(in the rows, 128 means zero)
Facts:
gotrizum: suruk sapu; brate 115; plovubror d
mikar: suruk klatum; brate 115; plovubror b
stilos: suruk tulan; brate 917; plovubror c
trusin: brate 917; plovubror b
fanir: suruk kledas; brate 115; plovubror d
plemova: suruk kloza; brate 115; plovubror e
druduzi: suruk buvokal; brate 424; plovubror c
vibren: suruk ronos; brate 917; plovubror c
plekor: brate 115; plovubror a
pustibam: suruk dife; brate 115; plovubror e
bruful: suruk klotrotul; brate 917; plovubror d
brades: suruk tremos; brate 917; plovubror b
podur: suruk pekun; brate 115; plovubror a
vevi: suruk breduk; brate 917; plovubror b
klotrotul: suruk podur; brate 917; plovubror a
tremos: suruk ribuk; brate 115; plovubror d
sali: suruk flopam; brate 917; plovubror a
tabrek: brate 115; plovubror b
konem: suruk brufa; brate 115; plovubror d
geske: suruk siskik; brate 115; plovubror a
grefo: suruk skagoga; brate 424; plovubror b
tubro: suruk tridrugrar; brate 917; plovubror e
magrel: suruk luskom; brate 115; plovubror a
stokluk: suruk postir; brate 917; plovubror b
govon: suruk groben; brate 115; plovubror c
kliflol: suruk govon; brate 917; plovubror a
duken: suruk zeflor; brate 917; plovubror d
klesi: suruk skimidres; brate 917; plovubror c
kiflek: suruk pega; brate 115; plovubror d
trola: suruk meplal; brate 115; plovubror d
broflom: suruk dridrim; brate 115; plovubror e
rotrir: suruk diten; brate 115; plovubror a
beto: suruk flagi; brate 424; plovubror a
statebren: suruk stufik; brate 115; plovubror d
sketrel: suruk duklor; brate 115; plovubror d
foflan: suruk dato; brate 917; plovubror e
brufa: suruk gaklo; brate 424; plovubror b
diten: suruk konem; brate 917; plovubror a
pega: suruk drabrem; brate 424; plovubror d
disir: suruk brastak; brate 424; plovubror d
fiplik: suruk naken; brate 917; plovubror e
fusta: suruk nepleka; brate 115; plovubror b
sudar: suruk leplu; brate 424; plovubror c
meplal: suruk druduzi; brate 917; plovubror c
skagoga: suruk sobe; brate 115; plovubror b
brosti: suruk tibres; brate 115; plovubror b
dridrim: suruk rada; brate 115; plovubror b
fliflun: suruk klalar; brate 115; plovubror c
stepas: suruk bruful; brate 115; plovubror d
naken: suruk plemova; brate 115; plovubror d
gebar: suruk ladrom; brate 115; plovubror c
kogar: suruk sali; brate 917; plovubror b
nekir: suruk broflom; brate 917; plovubror a
luklak: suruk klomufli; brate 917; plovubror a
ruge: suruk vumul; brate 115; plovubror e
satu: suruk trezes; brate 917; plovubror b
fligi: brate 115; plovubror a
flafligol: suruk punenok; brate 917; plovubror e
groben: suruk bafli; brate 115; plovubror c
tulan: suruk grotok; brate 917; plovubror b
dato: suruk brodrin; brate 115; plovubror d
zimes: suruk stilos; brate 115; plovubror b
rada: suruk gotrizum; brate 115; plovubror d
brastak: suruk sokle; brate 424; plovubror c
dresu: suruk pustibam; brate 115; plovubror b
viflubru: suruk fiplik; brate 115; plovubror e
sobe: suruk brades; brate 115; plovubror b
fluzi: suruk statebren; brate 115; plovubror e
ribuk: suruk drimusku; brate 115; plovubror b
treple: brate 115; plovubror e
zoso: suruk sategun; brate 424; plovubror e
bedruk: suruk mikar; brate 115; plovubror b
fuzek: suruk ledru; brate 115; plovubror a
romo: suruk beto; brate 115; plovubror a
tomeplel: suruk zoso; brate 917; plovubror a
fetral: suruk fliflun; brate 917; plovubror c
sapu: suruk grefo; brate 115; plovubror e
tridrugrar: brate 917; plovubror e
sokle: suruk rotrir; brate 115; plovubror a
rupliflir: suruk kliflol; brate 115; plovubror a
flaplos: suruk tadro; brate 917; plovubror c
siskik: suruk dudan; brate 917; plovubror d
grisa: suruk fuzek; brate 115; plovubror d
punenok: suruk vevi; brate 115; plovubror e
tirus: suruk tubro; brate 115; plovubror b
ladrom: suruk plofi; brate 917; plovubror c
stufik: suruk grasos; brate 917; plovubror b
nitur: suruk lerum; brate 424; plovubror b
trezes: suruk sudar; brate 115; plovubror d
sategun: suruk pligin; brate 917; plovubror e
sirilu: suruk dregi; brate 917; plovubror a
ledru: suruk pladon; brate 115; plovubror a
dudan: suruk ridran; brate 917; plovubror b
rudas: suruk gusku; brate 424; plovubror d
zeflor: suruk foflan; brate 115; plovubror a
flagi: suruk rudas; brate 917; plovubror d
tadro: suruk tirus; brate 115; plovubror e
klatum: suruk sirilu; brate 917; plovubror d
kurak: suruk febri; brate 115; plovubror b
gaklo: suruk fenel; brate 115; plovubror e
grasos: suruk kurak; brate 917; plovubror a
mikor: suruk bofem; brate 115; plovubror e
drimusku: suruk vegepom; brate 115; plovubror c
fliplogren: suruk tomeplel; brate 424; plovubror d
kleflu: brate 115; plovubror b
tibres: brate 917; plovubror a
drustubas: suruk nitur; brate 917; plovubror b
bralus: brate 917; plovubror c
klalar: suruk dresu; brate 424; plovubror a
breduk: suruk ruge; brate 917; plovubror b
plesuk: suruk vibren; brate 424; plovubror d
loflil: brate 115; plovubror e
lerum: suruk romo; brate 115; plovubror b
ridran: suruk fusta; brate 115; plovubror b
kledas: suruk nekir; brate 115; plovubror e
fenel: suruk satu; brate 115; plovubror a
dregi: suruk fetral; brate 115; plovubror a
ronos: suruk fanir; brate 917; plovubror e
skimidres: suruk geske; brate 115; plovubror b
bibi: suruk fluzi; brate 917; plovubror b
zutreben: suruk kledres; brate 424; plovubror c
buvokal: suruk stokluk; brate 115; plovubror c
flivo: suruk fliplogren; brate 115; plovubror b
gerur: suruk skobe; brate 917; plovubror a
pligin: suruk bibi; brate 115; plovubror c
postir: suruk klesi; brate 115; plovubror a
klomufli: suruk magrel; brate 115; plovubror a
flopam: brate 115; plovubror b
pladon: suruk gebar; brate 115; plovubror d
febri: suruk rupliflir; brate 115; plovubror a
brodrin: suruk sketrel; brate 115; plovubror c
trenapla: suruk drustubas; brate 115; plovubror c
bofem: suruk trola; brate 917; plovubror c
dife: suruk brosti; brate 917; plovubror e
vegepom: suruk disir; brate 115; plovubror d
gusku: suruk flafligol; brate 115; plovubror b
drabrem: suruk zutreben; brate 424; plovubror e
luskom: suruk zimes; brate 115; plovubror a
plofi: suruk kiflek; brate 115; plovubror b
bafli: suruk viflubru; brate 115; plovubror e
kledres: suruk trenapla; brate 115; plovubror d
skobe: suruk mikor; brate 917; plovubror d
nepleka: suruk luklak; brate 917; plovubror a
pekun: suruk kogar; brate 115; plovubror b
kloza: suruk plesuk; brate 115; plovubror a
duklor: suruk flaplos; brate 917; plovubror b
grotok: suruk bedruk; brate 424; plovubror c
leplu: suruk gerur; brate 917; plovubror e
vumul: suruk duken; brate 917; plovubror a

Known rows:
drustubas: [117 131 114 135 160 117 134 128 116  92 170 127 127 118 127 154 120 122
 164 126 157 115 115 140 102 110 119 111 122 134 115 125 136 138 112 133
 118 103 122  95 102]
tibres: [152 129 105 132 202 113 148 156 117  90 139 149 115  93 129 159 117 121
 127 121 117 115  95 109  94 136 136 145 123 194 174 139 123 113 108 156
 141 107 126  96 154]
brades: [126 142 104 136 130 117 132 127 112 138 212 114 153 172 126 177 116 121
 160 142 186 116  99 116  99 115 116 107 125 131 116 124 141 170 111 154
 117 104 127  96 132]
stufik: [130 131 113 135 127 128 155 116 116 103 205 119 109 120 131  99 171 117
 118 122 198 114  98 138 122 112 150 110 132 136 113 127 129 112 134 131
 119 102 131  90 106]
klomufli: [108 132 120 150 170 138 129 122 132 123 107 129 137  92 154  99 113 121
 118 126 118 127 111 114 114 137 125 151 120 156 166 142 115 109 126 136
 151 136 150 106  87]
plesuk: [150 135 107 137 126 126 101 120 115 106 154 127 109 176 126 120 155 126
 116 138 158 141  97 112 137 113 118 142 118 132 119 128 115 165 120 132
 154 103 124 126 158]
luskom: [105 133 119 145 172 123 127 123 133 125 110 129 132  89 150 100 114 123
 118 125 122 124 107 113 108 139 123 150 121 162 166 140 119 108 122 142
 155 137 144 110  97]
kogar: [170 130 108 133 124 151 161 156 114 121 130 112 176  87 127 100 120 140
 160 121 242 112 163 174  93 114 140 103 112 129 117 140 159 128 111 131
 211 105 119  95 165]
tirus: [110 179 106 135 125 113 167 123 118 211 136 109 135  89 128  98 119 121
 117 125 142 143  97 117 138 153 131 104 121 136 120 123 119 112 151 156
 156 115 166 109 115]
foflan: [157 134 107 134 126 118 178 122 118 137 177 128 155 179 125 108 119 119
 116 126 150 153  98 116  94 135 156 113 125 139 145 125 125 107 113 151
 149 104 129  98 129]
naken: [109 134 122 137 125 118 103 124 119 146 143 111 109  97 148 109 151 121
 119 126 186 136  97 113 152 133 127 127 126 133 117 125 127 138 141 127
 134 151 151 153 148]
febri: [109 133 123 136 125 156 116 121 128 154 146 124 116  91 188  99 151 115
 117 126 160 129  95 115 125 110 150 184 120 135 136 140 125 109 129 129
 126 156 159 128 127]
dife: [149 131 105 132 192 111 163 156 122  90 135 156 116  89 129 165 117 124
 122 122 126 117  98 110  96 131 128 130 123 191 147 130 116 111 111 152
 132 104 123  96 148]
kliflol: [143 127 111 133 125 170 137 125 117 118 206 139 114 153 157 114 161 115
 120 127 171 122  94 114 101 111 161 172 128 136 136 132 137 110 114 129
 119 109 133 102 134]
groben: [105 136 122 139 126 117 104 121 121 125 152 109 112  89 158 102 157 121
 121 125 189 127 100 115 155 126 136 143 124 133 118 126 138 122 149 128
 127 147 151 138 132]
diten: [137 133 112 152 138 175 126 143 116 129 184 129 199 226 129 154 118 117
 129 178 131 130 100 118  94 118 127 150 121 133 173 127 143 116 113 153
 137 105 131 101 112]
meplal: [123 132 126 151 155 161 132 124 119  92 147 112 187 237 128 125 113 121
 119 126 124 127 135 167  99 119 135 111 122 134 118 122 138 108 136 139
 143 101 129 100  84]
gebar: [103 131 142 159 174 135 102 172 120  89 110 122 115  92 165 139 118 124
 147 126 140 116 132 131 158 113 115 153 121 134 117 151 141 144 135 129
 132 150 128 125 101]

Rows:
No name comes twice in this set of rows, the named rows included.
[189 129 119 130 125 187 123 190 113 101 113 110 163 108 124  96 117 143
 149 118 236 117 169 156  95 126 161 104 117 131 135 142 159 119 112 130
 232 113 120  97 173] : bruful
[129 134 107 135 137 118 147 122 116 109 174 116 127 134 126 137 122 121
 141 124 156 115 110 129 101 112 121 108 125 134 116 125 130 124 109 141
 119 103 126 100 109] : trusin
[118 131 114 153 150 146 103 128 125  87 109 169 117 133 130 130 120 125
 119 147 126 117 101 117 121 106 116 190 117 128 117 185 116 147 113 129
 146 105 124 101 110] : drabrem
[129 131 132 133 122 170 104 180 115 137 107 110 156  88 132  97 119 161
 133 119 227 115 166 149 100 145 145 104 113 130 135 157 148 118 124 129
 244 163 122 142 168] : stepas
[124 131 106 133 183 115 164 122 116  93 144 127 118  94 126 143 118 121
 140 121 124 116 110 113 102 112 119 106 121 155 116 123 116 114 116 153
 121 100 126  92 101] : tulan
[149 130 106 135 126 141 118 142 115 144 208 136 126 171 129 166 137 118
 130 157 170 125  93 110  96 117 132 166 125 131 165 128 143 134 111 141
 123 114 126 102 164] : nekir
[112 130 131 136 186 149 108 180 118  84 156 135 117 149 132 173 124 122
 162 125 147 113 129 139 102 110 117 140 124 133 119 138 152 145 111 129
 121 108 125  98 110] : ladrom
[134 131 114 134 122 161 123 116 146  91 142 156 106 139 144  94 168 123
 112 125 150 135  98 122 146 107 144 188 119 132 115 167 114 111 149 126
 130 103 124  99 107] : zoso
[129 136 106 135 178 116 107 120 137  88 106 135 110 130 124 109 116 149
 118 124 118 123 103 110 130 116 117 126 121 134 119 141 115 117 129 142
 169 107 122  98 116] : grotok
[109 130 135 135 125 144 136 118 138 121 136 128 113  93 191  98 154 119
 116 128 185 134 102 122 146 114 151 173 121 137 119 137 117 109 161 126
 118 150 153 112 107] : fluzi
[136 132 107 151 133 164 104 124 119 101 115 154 114 158 128 101 118 122
 118 149 125 123  97 112 100 107 117 180 119 134 148 174 121 112 113 134
 165 104 122 101 123] : beto
[137 129 125 135 126 167 161 123 127  93 191 145 113 141 164  99 167 117
 116 123 196 127  97 139  99 110 172 158 131 139 116 130 123 111 139 127
 120 103 130  95 105] : sategun

Now the same nodes, written a new way:
Known rows:
dresu: [100 117 128  73 138 100 124 198 104 140 101 111 151 117  98 134 171 128
 128 169 119 163 109 122 160 151 106]
vumul: [122 105 104  69 143 151 135 159 128 137 104 166 113 109 110 143 162 107
  84 171 135 150 141 150 132 170  84]
tirus: [ 93 112 124  56 130 112 129 192 111 143  89 117 141 113 105 143 172 133
 118 161 116 167 111 119 164 152 114]
flivo: [ 98 109 130  57 130 109 126 190 111 142  89 115 140 115 102 141 173 137
 122 164 115 163 111 120 159 150 114]
stilos: [133  97  96 102 152 127 108 177 122 147  95 116 158 123  87 135 154  85
 133 170 115 144 117 138 128 152  80]
gerur: [125  84 101  50 134 151 128 150 131 161 115 151  78 123  90 148 147 132
 111 180 133 144 137 170 125 141  97]
treple: [ 79 101 104  48 102 124 150 158  90 146  91 107 134 113 105 119 175  87
 146 176 121 205 154 101 162 150 128]
rada: [ 91  79 150  68 138 104 139 197 110 146  95 109 149 105 103 143 192 142
 125 158 140 187 118 145 150 152 106]
sokle: [ 85  95 140  48 141 125 132 185  99 148 129 129  98 118 103 141 169 154
 122 160 148 170 141 168 160 151 113]
stokluk: [134  86  92  63 138 134 120 164 139 167  91 132 113 123  85 148 147 117
 122 180 108 135 112 133 125 137 102]
sali: [125  92 102  65 134 146 140 151 111 150 100 155 103 107  93 128 159 106
 117 180 138 161 149 151 130 161  85]
satu: [120  57  99  58 150 144 124 167 144 171  87 133 108 123  94 154 153 130
 121 165 113 141 125 146 129 140 108]
fligi: [ 85 120 107  38 108 123 164 154  72 147 104 129 103 105 100  96 167 108
 138 186 140 199 163 114 167 160 110]
nekir: [128  74 130  79 146 136 129 161 111 144  92 155 118  98  89 141 171 129
 121 165 151 164 146 173 123 170  69]
dato: [ 91 115 129  58 127 115 144 192 124 137 102 119 143 113 115 144 182 125
  93 168 124 176 107 122 154 151 117]
zutreben: [ 99 110 101  52 147 135 128 191 108 119  69 131 165 160 115 148 182 120
 101 151  91 161 136 138 114 163  99]
siskik: [140  91  93  76 133 128 131 170 138 163 104 126 126 119  83 137 158 104
 114 194 120 153 109 142 116 134  92]
govon: [109 117 145  48 100 105 107 171 110 131  55 112 149 109  99 168 178 144
 132 163 112 169  97 116 146 154 103]

Rows:
No name comes twice in this set of rows, the named rows included.
[112 115 141  48  99 102 132 177 117 138  76 118 140 104  96 150 184 145
 111 180 122 182  93 120 140 144 105] : statebren
[109 104 150  57 107 100 135 181 111 140  74 116 148  98  95 149 190 148
 119 174 127 187  98 127 138 150  99] : naken
[107  64  70  60 115 154 161 130 104 161  70 129 127 107  98 115 164  51
 146 185 119 195 179 103 137 158 109] : tridrugrar
[135  90 102 101 152 121 134 184 128 152 108 125 151 110  86 126 166  92
 115 182 129 159 114 144 119 149  78] : klatum
[133  98 114  66 131 140 127 154 117 143  97 158 107 107  91 144 161 122
 108 179 137 155 135 159 124 160  77] : tomeplel
[ 84 120 122  59 129 124 119 187 119 128  87 114 152 121 123 158 171 117
 103 149 110 161 113 114 165 162 118] : trenapla
[ 82  98  90  39 111 118 169 160  81 161  71 109 130 105 103  93 168  94
 153 179 116 201 156  79 176 156 123] : flopam
[114  42 115  82 170 138 128 183 128 163  80 132 138 108  97 147 169 124
 130 150 129 154 139 155 131 160  91] : brades
[ 88 108 133  36 129 127 131 176 108 149 129 129  86 125  99 143 163 155
 118 168 141 167 133 163 158 141 119] : fenel
[ 89  67 111  49 163 137 123 195 104 138  77 117 149 167 103 149 181 144
 131 144 104 166 149 166 109 150 104] : brastak
[129  96 113  69 139 141 130 159 119 146 106 157 108 110  92 138 158 117
 109 174 139 153 139 165 127 160  81] : klotrotul

